Here is a tiny trained network, its code and every weight. The questions are about switching its units off for an input and a target symbol, where a switched-off unit gives its printed mean instead of its output.

import numpy as np


def w(rows, s, z=0):
    codes = np.array(rows[::2]) - 128.0
    scale = np.full(codes.shape[1], s)
    scale[-1] = z or s
    return codes * scale


def f(y):
    return y / 2 * (1 + np.tanh(0.7978845608 * (y + 0.044715 * y**3)))


def softmax(a):
    e = np.exp(a - a.max(-1, keepdims=True))
    return e / e.sum(-1, keepdims=True)


def log_softmax(a):
    a = a - a.max(-1, keepdims=True)
    return a - np.log(np.exp(a).sum(-1, keepdims=True))


def net(x, mask):
    ids = ['αβζηθλπσφψω'.index(c) for c in x.split()]
    T = len(ids)
    res = E[ids] + P[:T]
    u = 0
    for l in range(3):
        q, k, v = (res @ M[l].T for M in (Q, K, V))
        z = softmax(np.where(np.tri(T) > 0, q @ k.T / 3**0.5, -1e9)) @ v
        res = res + np.where(mask[u], z, O[l][:, -1]) @ O[l][:, :-1]
        u += 1
        y = f(res @ A[l][:, :-1].T + A[l][:, -1])
        res = res + np.where(mask[u : u + 4], y, B[l][:, -1]) @ B[l][:, :-1]
        u += 4
    return log_softmax(res[-1] @ U[:, :-1].T + U[:, -1])


Q, K, V, O, A, B = {}, {}, {}, {}, {}, {}
E = w([
[121,47,151],'α',
[187,144,130],'β',
[56,111,94],'ζ',
[180,188,173],'η',
[148,133,144],'θ',
[132,78,100],'λ',
[139,4,22],'π',
[90,178,96],'σ',
[124,176,170],'φ',
[188,105,93],'ψ',
[105,47,174],'ω',
],0.024)
P = w([
[235,254,109],'0',
[224,218,111],'1',
[224,198,106],'2',
[212,185,103],'3',
[247,105,143],'4',
[243,100,156],'5',
[252,90,176],'6',
],0.003)
Q[0] = w([
[123,14,2],'0.h1',
[147,85,105],'0.h1',
[181,229,133],'0.h1',
],0.008)
K[0] = w([
[109,90,20],'0.h1',
[197,2,102],'0.h1',
[123,163,150],'0.h1',
],0.009)
V[0] = w([
[148,236,72],'0.h1',
[125,1,114],'0.h1',
[184,75,34],'0.h1',
],0.0077)
O[0] = w([
[91,115,55,252],'0.h1',
[85,173,2,19],'0.h1',
[77,130,117,208],'0.h1',
],0.0065,0.0021)
A[0] = w([
[220,154,165,189],'0.n1',
[121,92,89,3],'0.n2',
[2,110,143,103],'0.n3',
[204,128,164,135],'0.n4',
],0.012,0.0035)
B[0] = w([
[121,182,112,251],'0.n1',
[187,142,124,146],'0.n2',
[205,254,148,149],'0.n3',
[142,244,83,215],'0.n4',
],0.007,0.011)
Q[1] = w([
[14,254,130],'1.h1',
[129,106,236],'1.h1',
[167,159,136],'1.h1',
],0.007)
K[1] = w([
[210,201,71],'1.h1',
[2,188,217],'1.h1',
[234,33,51],'1.h1',
],0.0075)
V[1] = w([
[180,237,42],'1.h1',
[118,171,229],'1.h1',
[2,111,193],'1.h1',
],0.0071)
O[1] = w([
[190,150,107,253],'1.h1',
[53,225,118,109],'1.h1',
[232,2,108,36],'1.h1',
],0.0057,0.015)
A[1] = w([
[92,185,163,58],'1.n1',
[87,85,40,27],'1.n2',
[2,101,33,255],'1.n3',
[235,154,32,178],'1.n4',
],0.0072)
B[1] = w([
[206,97,151,175],'1.n1',
[95,160,92,134],'1.n2',
[254,58,143,170],'1.n3',
[73,137,92,250],'1.n4',
],0.015,0.013)
Q[2] = w([
[185,155,154],'2.h1',
[252,59,254],'2.h1',
[160,159,155],'2.h1',
],0.0067)
K[2] = w([
[51,188,2],'2.h1',
[172,92,175],'2.h1',
[119,64,62],'2.h1',
],0.0062)
V[2] = w([
[202,147,17],'2.h1',
[2,91,233],'2.h1',
[151,123,116],'2.h1',
],0.007)
O[2] = w([
[110,157,89,224],'2.h1',
[142,196,150,7],'2.h1',
[254,56,191,140],'2.h1',
],0.0085,0.021)
A[2] = w([
[182,173,163,95],'2.n1',
[78,218,178,173],'2.n2',
[129,185,206,180],'2.n3',
[125,125,254,254],'2.n4',
],0.0087,0.0086)
B[2] = w([
[181,105,144,183],'2.n1',
[114,132,226,254],'2.n2',
[124,87,174,213],'2.n3',
[10,67,162,171],'2.n4',
],0.011,0.0085)
U = w([
[154,58,197,122],'α',
[1,249,134,56],'β',
[176,190,115,205],'ζ',
[221,211,180,19],'η',
[42,190,154,204],'θ',
[229,67,169,75],'λ',
[154,119,135,2],'π',
[191,141,157,209],'σ',
[56,154,221,193],'φ',
[59,182,61,136],'ψ',
[2,77,165,146],'ω',
],0.0099,0.0063)

Each question gives the input, a string of symbols that net reads in full, and the target symbol t.
The units are the heads (3 rows each of Q, K, V and O) and the neurons (one row each of A and B). Each row of codes is followed by its name. A weight is (code - 128) times the scale printed after its matrix; where a second scale follows, it is the last column's (O, A, B and U).
mask holds one flag per unit, layer by layer, with each layer's heads first. A switched-off unit (its flag False) gives its mean, the last column of its rows in O or B, instead of its output. The means were averaged over made-up inputs and are rounded, as every weight is.
A unit's drop is (log p(t) with every unit on - log p(t) with that unit switched off) / (log p(t) with every unit on - log p(t) with every unit switched off).
The circuit of an input: a set's keep is (log p(t) with only the set's units on - log p(t) with every unit switched off) / (log p(t) with every unit on - log p(t) with every unit switched off). Starting from the 12 units with the biggest drops (on a tie, the unit counted first), units are removed one at a time, each time the one whose removal leaves the highest keep (on an exact tie, the one counted first), for as long as the keep stays at least 0.8.
circuit, biggest first: the units of the circuit, biggest drop first
most important unit: the unit with the biggest drop
k most important neurons: the k neurons with the biggest drops, biggest first
top k neurons in layer l: the k neurons of layer l with the biggest drops, biggest first
input π η ψ ω φ φ ζ, target ψ: 4 most important neurons	0.n3, 1.n4, 0.n2, 2.n2
input φ θ φ σ η, target η: top 2 neurons in layer 2	2.n1, 2.n4
input φ φ ψ φ η θ λ, target λ: circuit, biggest first	1.n3, 0.n4, 0.h1
input β φ π η, target ψ: 4 most important neurons	1.n3, 1.n4, 1.n2, 2.n2
input θ η ζ σ π α, target ψ: most important unit	0.n3
input β η π β ζ, target ψ: 2 most important neurons	0.n3, 0.n2
input σ ω ω ζ σ φ ζ, target ζ: circuit, biggest first	0.n3, 2.n4
input φ η ψ π ζ β ω, target ψ: circuit, biggest first	0.h1, 2.n2
input η φ π, target ψ: top 3 neurons in layer 1	1.n4, 1.n2, 1.n1
input ψ β φ θ θ φ, target φ: 3 most important neurons	1.n3, 2.n2, 2.n4
input η φ φ α ζ, target ζ: 2 most important neurons	0.n3, 1.n3
input η σ λ φ θ φ φ, target φ: 2 most important neurons	1.n3, 2.n4
input φ ψ σ φ β, target β: 2 most important neurons	1.n3, 1.n4
input ω ψ ω π θ, target ψ: most important unit	0.h1
input ω ζ ω η φ φ η, target η: 3 most important neurons	1.n1, 0.n4, 0.n1
input φ φ β λ, target λ: 3 most important neurons	1.n3, 0.n4, 0.n1
input η β φ λ π λ α, target ψ: 2 most important neurons	0.n3, 1.n1
input θ λ π β, target ψ: top 2 neurons in layer 1	1.n2, 1.n4
input π θ φ, target ψ: top 2 neurons in layer 1	1.n3, 1.n2
input σ ψ φ β η ω ω, target ω: 4 most important neurons	2.n4, 0.n4, 0.n1, 1.n1
input π α λ, target ψ: top 3 neurons in layer 1	1.n4, 1.n1, 1.n2
input φ σ ζ ω ω ψ, target ψ: top 2 neurons in layer 1	1.n4, 1.n1
